Below is a small trained network, with its code and all its weights. Each question gives an input and a class and asks what happens when units are switched off, that is, made to give their printed mean instead of their output.

import numpy as np


def w(rows, s, z=0):
    codes = np.array(rows[::2]) - 128.0
    scale = np.full(codes.shape[1], s)
    scale[-1] = z or s
    return codes * scale


def norm(h):
    return h / np.sqrt((h * h).mean(-1, keepdims=True) + 1e-5)


def f(y):
    return y / 2 * (1 + np.tanh(0.7978845608 * (y + 0.044715 * y**3)))


def log_softmax(a):
    a = a - a.max(-1, keepdims=True)
    return a - np.log(np.exp(a).sum(-1, keepdims=True))


def net(x, mask):
    res = np.array(x, float).reshape(1, 6) / 4 @ E
    u = 0
    for l in range(2):
        y = f(norm(res) @ A[l][:, :-1].T + A[l][:, -1])
        res = res + np.where(mask[u : u + 5], y, B[l][:, -1]) @ B[l][:, :-1]
        u += 5
    return log_softmax(norm(res)[-1] @ U[:, :-1].T + U[:, -1])


A, B = {}, {}
E = w([
[123,108,113,127,178,148,174,120,149,179,250,59],'x0',
[175,111,200,121,136,155,150,115,105,67,219,67],'x1',
[147,125,128,97,101,196,146,181,127,133,94,89],'x2',
[112,105,123,77,129,91,204,76,113,75,94,130],'x3',
[144,128,136,175,60,138,86,55,136,112,84,149],'x4',
[56,195,191,177,151,200,125,158,115,99,177,194],'x5',
],0.012)
A[0] = w([
[176,146,153,124,119,136,195,69,90,32,68,93,80],'0.n0',
[54,147,147,161,155,59,222,59,104,54,194,193,49],'0.n1',
[128,171,118,180,112,175,65,132,133,168,129,222,40],'0.n2',
[118,116,127,123,108,181,50,62,137,160,193,116,1],'0.n3',
[79,173,161,110,134,255,180,222,99,123,125,123,158],'0.n4',
],0.0065,0.0062)
B[0] = w([
[177,109,73,141,70,151,153,100,13,144,129,108,173],'0.n0',
[59,5,146,100,145,131,84,36,143,91,184,116,183],'0.n1',
[178,147,116,75,126,95,136,183,83,168,128,126,169],'0.n2',
[99,162,106,153,125,141,104,47,145,121,112,110,125],'0.n3',
[226,224,71,107,135,108,153,97,171,73,129,145,254],'0.n4',
],0.011,0.0062)
A[1] = w([
[81,132,117,110,189,114,231,135,104,129,186,110,170],'1.n0',
[158,132,146,184,148,178,114,111,126,145,249,82,159],'1.n1',
[117,145,156,124,101,110,130,98,115,71,90,162,1],'1.n2',
[156,139,208,120,134,177,139,166,108,72,189,89,134],'1.n3',
[146,96,81,152,104,172,109,131,160,185,126,62,112],'1.n4',
],0.015,0.0058)
B[1] = w([
[150,103,91,73,232,76,157,159,159,74,254,123,229],'1.n0',
[147,194,24,177,182,184,72,152,120,124,82,157,254],'1.n1',
[144,198,121,211,62,231,181,82,195,81,134,131,166],'1.n2',
[190,74,135,39,121,41,252,172,177,174,136,159,216],'1.n3',
[152,110,174,123,90,144,156,95,71,110,91,76,182],'1.n4',
],0.014,0.012)
U = w([
[55,112,166,171,100,68,37,187,68,214,77,153,9],'0',
[169,134,87,22,200,57,198,200,175,107,193,139,212],'1',
[2,52,152,155,225,128,70,76,158,66,220,129,72],'2',
[67,175,224,182,45,189,157,76,181,73,121,163,1],'3',
[170,230,50,185,120,203,87,143,130,101,69,153,206],'4',
[158,14,167,86,32,112,157,91,76,149,43,61,133],'5',
],0.018,0.01)

Each question gives the input, the list of numbers given to net, and the class t.
The units are the neurons (one row each of A and B). Each row of codes is followed by its name. A weight is (code - 128) times the scale printed after its matrix; where a second scale follows, it is the last column's (A, B and U).
mask holds one flag per neuron, layer by layer. A switched-off neuron (its flag False) gives its mean, the last column of its row in B, instead of its output. The means were averaged over made-up inputs and are rounded, as every weight is.
A unit's drop is (log p(t) with every unit on - log p(t) with that unit switched off) / (log p(t) with every unit on - log p(t) with every unit switched off).
The circuit of an input: a set's keep is (log p(t) with only the set's units on - log p(t) with every unit switched off) / (log p(t) with every unit on - log p(t) with every unit switched off). Starting from all 10 units, units are removed one at a time, each time the one whose removal leaves the highest keep (on an exact tie, the one counted first), for as long as the keep stays at least 0.8.
circuit, biggest first: the units of the circuit, biggest drop first
most important unit: the unit with the biggest drop
top k neurons: the k neurons with the biggest drops, biggest first
k most important neurons of layer l: the k neurons of layer l with the biggest drops, biggest first
input [8,7,2,-7,6,-4], class 4: most important unit -> 1.n1
input [-8,6,6,8,1,5], class 3: top 3 neurons -> 1.n2, 1.n1, 1.n0
input [-7,0,0,6,4,-8], class 5: top 3 neurons -> 1.n1, 0.n0, 0.n4
input [4,-3,-8,2,8,-6], class 5: circuit, biggest first -> 1.n1, 1.n0
input [-3,5,-6,8,0,-1], class 2: circuit, biggest first -> 0.n1, 1.n3
input [-7,-7,-3,8,-1,-1], class 3: circuit, biggest first -> 1.n1, 1.n2
input [2,-1,7,-1,-4,-6], class 5: circuit, biggest first -> 1.n4, 1.n1
input [-4,-4,-3,4,-4,3], class 2: top 4 neurons -> 0.n1, 1.n3, 1.n1, 0.n4
input [0,-3,4,-8,-6,1], class 4: top 2 neurons -> 1.n0, 1.n3
input [3,-5,6,8,8,2], class 5: top 2 neurons -> 1.n1, 0.n0
input [-7,-1,-6,3,-3,7], class 3: circuit, biggest first -> 1.n2, 1.n1
input [-1,-4,-7,-4,2,2], class 0: top 2 neurons -> 1.n0, 1.n1
input [-8,-4,-6,8,5,-6], class 4: 2 most important neurons of layer 1 -> 1.n2, 1.n3
input [-1,-7,0,-1,-5,-7], class 5: most important unit -> 1.n0
input [6,-1,-2,-2,0,-1], class 4: top 2 neurons -> 1.n1, 1.n3
input [-8,3,-6,-6,1,5], class 3: top 2 neurons -> 1.n1, 1.n0
input [-6,-3,-2,-5,-7,-3], class 0: circuit, biggest first -> 1.n0, 1.n3, 1.n1, 0.n4
input [-6,-6,3,7,2,-8], class 5: top 2 neurons -> 1.n1, 0.n4
input [-8,-3,6,-5,-6,-4], class 4: 2 most important neurons of layer 1 -> 1.n0, 1.n3
input [-5,-7,4,4,-3,-4], class 5: top 3 neurons -> 1.n1, 1.n0, 0.n4
input [2,-6,8,1,0,4], class 4: circuit, biggest first -> 1.n3
input [0,-6,-4,-4,-2,-5], class 5: top 3 neurons -> 1.n1, 1.n0, 1.n4
input [-3,-2,-7,7,2,3], class 3: 2 most important neurons of layer 1 -> 1.n2, 1.n0
input [-6,8,8,8,6,-1], class 5: top 2 neurons -> 1.n1, 0.n0
input [-7,-6,-1,2,-3,-4], class 4: top 2 neurons -> 1.n3, 1.n0
input [-1,-4,-8,8,4,-8], class 5: 2 most important neurons of layer 1 -> 1.n1, 1.n0
